Here is a tiny trained network, its code and every weight. The questions are about switching its units off for an input and a class, where a switched-off unit gives its printed mean instead of its output.

import numpy as np


def w(rows, s, z=0):
    codes = np.array(rows[::2]) - 128.0
    scale = np.full(codes.shape[1], s)
    scale[-1] = z or s
    return codes * scale


def f(y):
    return np.maximum(y, 0)


def log_softmax(a):
    a = a - a.max(-1, keepdims=True)
    return a - np.log(np.exp(a).sum(-1, keepdims=True))


def net(x, mask):
    res = np.array(x, float).reshape(1, 7) / 4 @ E
    y = f(res @ A[0][:, :-1].T + A[0][:, -1])
    res = res + np.where(mask, y, B[0][:, -1]) @ B[0][:, :-1]
    return log_softmax(res[-1] @ U[:, :-1].T + U[:, -1])


A, B = {}, {}
E = w([
[131,130,129],'x0',
[138,125,241],'x1',
[129,126,129],'x2',
[2,150,138],'x3',
[175,239,136],'x4',
[126,126,129],'x5',
[131,132,129],'x6',
],0.0094)
A[0] = w([
[106,103,43,101],'N0',
[89,225,117,171],'N1',
[142,176,123,127],'N2',
[86,139,139,84],'N3',
[185,131,99,119],'N4',
[73,171,152,88],'N5',
[122,112,131,254],'N6',
[148,174,159,119],'N7',
[134,197,147,160],'N8',
[182,129,125,114],'N9',
[132,152,128,209],'N10',
[124,140,85,65],'N11',
[148,92,204,77],'N12',
[141,59,113,74],'N13',
[128,219,112,198],'N14',
[135,133,205,101],'N15',
[122,111,169,102],'N16',
[131,151,241,74],'N17',
[128,178,28,68],'N18',
[80,135,114,136],'N19',
[157,184,100,147],'N20',
[184,94,129,115],'N21',
[121,99,235,81],'N22',
[146,173,164,111],'N23',
[84,153,107,125],'N24',
[117,104,46,89],'N25',
[122,138,184,95],'N26',
[113,71,120,91],'N27',
[66,112,79,137],'N28',
[79,112,149,167],'N29',
[248,70,120,94],'N30',
[160,82,115,129],'N31',
],0.016,0.008)
B[0] = w([
[193,175,112,209],'N0',
[81,94,167,237],'N1',
[128,72,42,175],'N2',
[65,142,150,166],'N3',
[64,151,241,186],'N4',
[128,158,131,192],'N5',
[254,71,181,254],'N6',
[93,111,76,179],'N7',
[127,72,99,208],'N8',
[41,132,168,176],'N9',
[193,84,173,199],'N10',
[132,195,56,147],'N11',
[136,186,48,200],'N12',
[99,138,81,180],'N13',
[130,76,148,241],'N14',
[155,153,64,200],'N15',
[144,138,53,169],'N16',
[153,155,102,227],'N17',
[163,191,66,207],'N18',
[132,142,183,195],'N19',
[84,87,115,200],'N20',
[8,127,151,187],'N21',
[160,187,31,236],'N22',
[122,122,93,177],'N23',
[136,162,199,185],'N24',
[193,176,92,197],'N25',
[112,149,138,176],'N26',
[122,128,87,186],'N27',
[103,105,131,228],'N28',
[80,85,180,229],'N29',
[56,141,169,246],'N30',
[107,116,164,184],'N31',
],0.0064,0.0085)
U = w([
[140,253,16,32],'0',
[128,90,80,205],'1',
[117,27,37,140],'2',
[156,134,120,226],'3',
[85,195,155,1],'4',
[152,89,79,155],'5',
],0.012,0.0059)

Each question gives the input, the list of numbers given to net, and the class t.
The units are the neurons (one row each of A and B). Each row of codes is followed by its name. A weight is (code - 128) times the scale printed after its matrix; where a second scale follows, it is the last column's (A, B and U).
mask holds one flag per neuron, in row order. A switched-off neuron (its flag False) gives its mean, the last column of its row in B, instead of its output. The means were averaged over made-up inputs and are rounded, as every weight is.
A unit's drop is (log p(t) with every unit on - log p(t) with that unit switched off) / (log p(t) with every unit on - log p(t) with every unit switched off).
The circuit of an input: a set's keep is (log p(t) with only the set's units on - log p(t) with every unit switched off) / (log p(t) with every unit on - log p(t) with every unit switched off). Starting from the 12 units with the biggest drops (on a tie, the unit counted first), units are removed one at a time, each time the one whose removal leaves the highest keep (on an exact tie, the one counted first), for as long as the keep stays at least 0.8.
circuit, biggest first: the units of the circuit, biggest drop first
top k neurons: the k neurons with the biggest drops, biggest first
drop of u: that unit's drop, to one decimal
input [-5,-5,2,-6,-1,1,3], class 4: top 2 neurons : [N4 N30]
input [-4,-6,7,-2,7,6,-2], class 2: circuit, biggest first : [N14 N20]
input [5,-1,-4,-4,5,-2,-2], class 2: circuit, biggest first : [N2 N20 N8 N14]
input [4,-6,-7,7,6,4,3], class 4: circuit, biggest first : [N1]
input [-7,-5,0,-7,4,-4,3], class 4: circuit, biggest first : [N4 N30]
input [6,6,-2,-7,-3,4,-5], class 4: circuit, biggest first : [N30 N21]
input [-1,4,0,-7,5,-1,-1], class 4: circuit, biggest first : [N30 N4]
input [5,5,-6,-5,1,1,2], class 0: circuit, biggest first : [N12 N22]
input [6,6,8,8,8,5,-2], class 2: circuit, biggest first : [N8 N14 N2]
input [-4,4,-1,-6,3,-5,-2], class 4: top 4 neurons : [N30 N4 N9 N21]
input [-4,5,5,-7,-1,4,-2], class 4: top 2 neurons : [N30 N21]
input [2,-7,-8,7,8,8,2], class 2: top 2 neurons : [N14 N1]
input [-3,7,3,5,-5,-4,4], class 0: top 2 neurons : [N22 N12]
input [2,-7,0,-7,-3,8,3], class 3: circuit, biggest first : [N4]
input [0,3,2,8,-7,0,-7], class 4: drop of N23 : 0.1
input [-4,4,4,-8,7,-2,1], class 4: drop of N8 : -0.2
input [-8,-5,-4,4,8,-1,6], class 2: drop of N14 : 0.2
input [1,8,1,8,2,-5,-3], class 0: drop of N17 : 0.2
